a =
[[ 3.01  0.82  0.70 -0.16  0.22  3.43 -2.04 -5.60  0.49  2.59 -2.68 -0.78
  -2.74 -3.20  5.82 -4.69]
 [ 2.81 -5.77 -0.79  6.42 -0.58 -1.55  1.15 -0.04  2.11  1.39 -3.17  0.11
   4.15 -0.33  0.72 -4.61]
 [ 2.21 -0.83 -2.31  2.51  5.52 -0.81  6.42 -0.43 -0.04  0.82 -1.39  1.98
  -4.62 -1.23  6.55 -4.62]
 [ 1.01 -0.25  1.22 -0.59  2.82  1.43 -1.34  2.45  1.87  2.79 -6.01  2.98
  -0.57 -2.97  5.03 -0.61]
 [ 6.12  1.44 -6.51  0.53 -3.89  2.58  2.20 -4.40  0.36  4.71 -3.09  0.78
  -3.73 -5.01  1.40 -3.88]
 [ 2.01 -2.32 -2.60  1.01 -0.93  1.73  6.98 -1.17  3.99  2.86 -2.40  1.20
  -3.56 -1.68  2.06 -4.20]
 [ 1.13 -1.46 -2.30  3.04  5.56 -1.83 -1.12 -0.75 -1.43  1.71 -2.59  1.71
  -2.26 -2.83  5.83 -4.05]
 [-0.25  1.41  2.50  3.58 -0.35  3.36  5.33 -1.22  2.64  1.28 -3.13 -1.77
  -3.64 -4.71 -0.73 -4.96]
 [ 3.96 -3.73 -5.03  0.02  1.53  3.52  7.45 -1.04  0.09  2.77 -4.13  0.80
  -1.64 -4.71  3.00 -3.18]
 [ 1.45  0.06 -1.46 -0.11 -1.02 -0.20  4.14 -0.98 -2.23  4.89 -0.76  1.30
  -2.89 -0.72  1.49 -3.88]]
What is the entry just right of the smallest entry?
A: 0.53
The entry just left of the smallest entry: 1.44
The entry just left of 0.72 is -0.33
The entry just right of 1.49 is -3.88
What is the entry just left of 1.73?
A: -0.93
The entry just right of -0.93 is 1.73
The entry just right of 1.98 is -4.62
The entry just right of the largest entry -> -1.04
The minimum: -6.51
The entry just right of -3.64: -4.71
The entry just right of -0.83 -> -2.31

Read these off the grid that follows. Indices start at 1.
1) Give the entry at row 3, column 2.
2) Give the entry directly above the smallest entry.
3) Give the entry in row 1 and column 3.
4) Give the bottom entry of the column that holds the largest entry.
5) Give the top-right entry.
6) Give the bottom-left entry.
7) Give the top-left entry.
8) Give the top entry of the column that holds the smallest entry.
-14   10   -8   17   18    1   -3   -2   -9  -20  -17    3  -21    0
 -4  -12   -3  -19  -34  -19   17   -7   12   31    7   -2    9  -18
 -9  -16    0   -6  -14   -7   18  -11   20   25    4    1    7  -21
  1  -19   -1  -25  -11  -24  -15  -11   -5  -15   -5  -13   18  -22
  8  -16    1  -37  -28  -26   -4  -13    0    7    9  -13   28  -12
 -6  -22    0  -14   -6  -16   -7  -12    6   -5   -6   -8   13  -27
  7  -19    7  -33   -7  -12   -1  -22   14    7   15  -11   39   -8
 -9   -6   -8    7  -20   -4    3    8   -5   11   -9    0  -23  -13
-10   -4   -4   26   11   22   -5    7    0   -2  -12    3  -31   -3
 -8  -11    3   -7   11   -2    6  -20   17    1    2   -2   18  -12
 -5   16   -9   10  -15    5   11   10   -8   14   -1    6  -27   13
  1    0   -1   -9  -12    1    8   -5    4   15    9   -2    5    7
1) -16
2) -25
3) -8
4) 5
5) 0
6) 1
7) -14
8) 17

Read these off the table that follows.
1) Find the top-right entry.
2) Find the largest entry in the last row.
3) Find the top entry of the column that holds the smallest entry.
4) Find the third smallest entry.
5) Find the bottom-left entry.
6) Find the entry directly above 6100.
array([[8832, 6209, 3998, 3356],
       [6309, 6267, 5071, 5533],
       [3228, 5852, 7927, 7736],
       [5825, 5400, 6220, 4213],
       [5834, 5646, 7265, 4469],
       [6009, 6384, 5370, 7224],
       [4262, 6100, 5777, 7793],
       [4007, 5983, 6716, 7302]])
1) 3356
2) 7302
3) 8832
4) 3998
5) 4007
6) 6384
